Here is a tiny trained network, its code and every weight. The questions are about switching its units off for an input and a class, where a switched-off unit gives its printed mean instead of its output.

import numpy as np


def w(rows, s, z=0):
    codes = np.array(rows[::2]) - 128.0
    scale = np.full(codes.shape[1], s)
    scale[-1] = z or s
    return codes * scale


def norm(h):
    return h / np.sqrt((h * h).mean(-1, keepdims=True) + 1e-5)


def f(y):
    return np.maximum(y, 0)


def log_softmax(a):
    a = a - a.max(-1, keepdims=True)
    return a - np.log(np.exp(a).sum(-1, keepdims=True))


def net(x, mask):
    res = np.array(x, float).reshape(1, 2) / 4 @ E
    u = 0
    for l in range(2):
        y = f(norm(res) @ A[l][:, :-1].T + A[l][:, -1])
        res = res + np.where(mask[u : u + 7], y, B[l][:, -1]) @ B[l][:, :-1]
        u += 7
    return log_softmax(norm(res)[-1] @ U[:, :-1].T + U[:, -1])


A, B = {}, {}
E = w([
[83,149,75,175,109],'x0',
[255,126,103,210,134],'x1',
],0.0076)
A[0] = w([
[121,51,198,83,185,124],'0.n1',
[87,48,137,93,126,101],'0.n2',
[209,187,139,105,220,21],'0.n3',
[177,2,178,76,202,164],'0.n4',
[210,122,203,42,82,80],'0.n5',
[63,80,10,129,82,249],'0.n6',
[101,163,158,150,166,141],'0.n7',
],0.0074,0.0013)
B[0] = w([
[87,142,115,97,58,218],'0.n1',
[160,164,110,255,249,195],'0.n2',
[82,124,103,192,147,214],'0.n3',
[129,211,103,120,119,251],'0.n4',
[136,84,85,146,84,235],'0.n5',
[199,141,142,85,88,255],'0.n6',
[116,101,112,214,93,150],'0.n7',
],0.0072,0.0044)
A[1] = w([
[71,75,153,206,204,252],'1.n1',
[188,75,92,155,109,103],'1.n2',
[226,2,196,98,88,105],'1.n3',
[63,160,157,195,119,139],'1.n4',
[27,129,173,40,73,123],'1.n5',
[158,180,192,232,98,191],'1.n6',
[120,136,61,192,185,138],'1.n7',
],0.0085,0.0032)
B[1] = w([
[197,80,115,110,254,168],'1.n1',
[96,115,176,244,109,213],'1.n2',
[5,110,104,42,94,149],'1.n3',
[113,94,172,47,144,182],'1.n4',
[200,125,102,210,122,236],'1.n5',
[103,174,109,58,202,255],'1.n6',
[76,75,168,11,52,208],'1.n7',
],0.0076,0.0066)
U = w([
[135,222,27,196,50,154],'0',
[146,81,75,203,255,163],'1',
[53,133,97,4,125,195],'2',
[111,28,204,159,56,17],'3',
[119,94,186,140,92,20],'4',
[133,92,242,139,66,2],'5',
[124,48,192,145,59,28],'6',
],0.015,0.0097)

Each question gives the input, the list of numbers given to net, and the class t.
The units are the neurons (one row each of A and B). Each row of codes is followed by its name. A weight is (code - 128) times the scale printed after its matrix; where a second scale follows, it is the last column's (A, B and U).
mask holds one flag per neuron, layer by layer. A switched-off neuron (its flag False) gives its mean, the last column of its row in B, instead of its output. The means were averaged over made-up inputs and are rounded, as every weight is.
A unit's drop is (log p(t) with every unit on - log p(t) with that unit switched off) / (log p(t) with every unit on - log p(t) with every unit switched off).
The circuit of an input: a set's keep is (log p(t) with only the set's units on - log p(t) with every unit switched off) / (log p(t) with every unit on - log p(t) with every unit switched off). Starting from the 12 units with the biggest drops (on a tie, the unit counted first), units are removed one at a time, each time the one whose removal leaves the highest keep (on an exact tie, the one counted first), for as long as the keep stays at least 0.8.
circuit, biggest first: the units of the circuit, biggest drop first
unit that matters most: the unit with the biggest drop
top k neurons: the k neurons with the biggest drops, biggest first
k most important neurons of layer l: the k neurons of layer l with the biggest drops, biggest first
drop of u: that unit's drop, to one decimal
input [-2,3], class 2: 3 most important neurons of layer 1 : [1.n7; 1.n5; 1.n6]
input [2,1], class 2: 2 most important neurons of layer 1 : [1.n3; 1.n5]
input [-3,-7], class 1: top 3 neurons : [0.n2; 1.n5; 1.n7]
input [-2,-5], class 1: top 2 neurons : [0.n2; 1.n5]
input [5,6], class 1: top 4 neurons : [0.n4; 0.n1; 0.n6; 1.n6]
input [-5,4], class 0: 2 most important neurons of layer 1 : [1.n4; 1.n2]
input [-7,-4], class 0: unit that matters most : 1.n5
input [0,0], class 2: top 2 neurons : [0.n1; 0.n5]
input [1,2], class 2: 2 most important neurons of layer 1 : [1.n7; 1.n5]
input [-1,3], class 2: top 4 neurons : [1.n7; 1.n5; 1.n6; 0.n2]
input [1,-8], class 1: top 2 neurons : [0.n2; 1.n5]
input [6,-4], class 0: circuit, biggest first : [0.n6; 1.n5]
input [6,-3], class 0: top 2 neurons : [0.n6; 0.n3]
input [3,-1], class 2: top 4 neurons : [0.n1; 1.n3; 1.n5; 0.n4]
input [-8,0], class 0: unit that matters most : 0.n4
input [-8,-7], class 0: top 4 neurons : [1.n5; 0.n1; 0.n4; 1.n7]
input [3,0], class 2: 2 most important neurons of layer 1 : [1.n3; 1.n5]
input [-3,-5], class 1: top 3 neurons : [0.n2; 1.n5; 0.n6]
input [2,-5], class 1: 2 most important neurons of layer 0 : [0.n2; 0.n4]
input [-4,-7], class 1: 2 most important neurons of layer 0 : [0.n2; 0.n6]
input [5,-7], class 1: top 3 neurons : [0.n2; 1.n5; 0.n4]
input [-6,-2], class 0: most important neuron of layer 0 : [0.n1]
input [-8,-8], class 0: 3 most important neurons of layer 1 : [1.n5; 1.n7; 1.n6]
input [2,-8], class 1: drop of 1.n7 : 0.2
input [-7,-2], class 0: drop of 0.n1 : 0.6
input [4,7], class 1: drop of 0.n6 : 0.3
input [-5,-3], class 0: drop of 1.n2 : 0.0
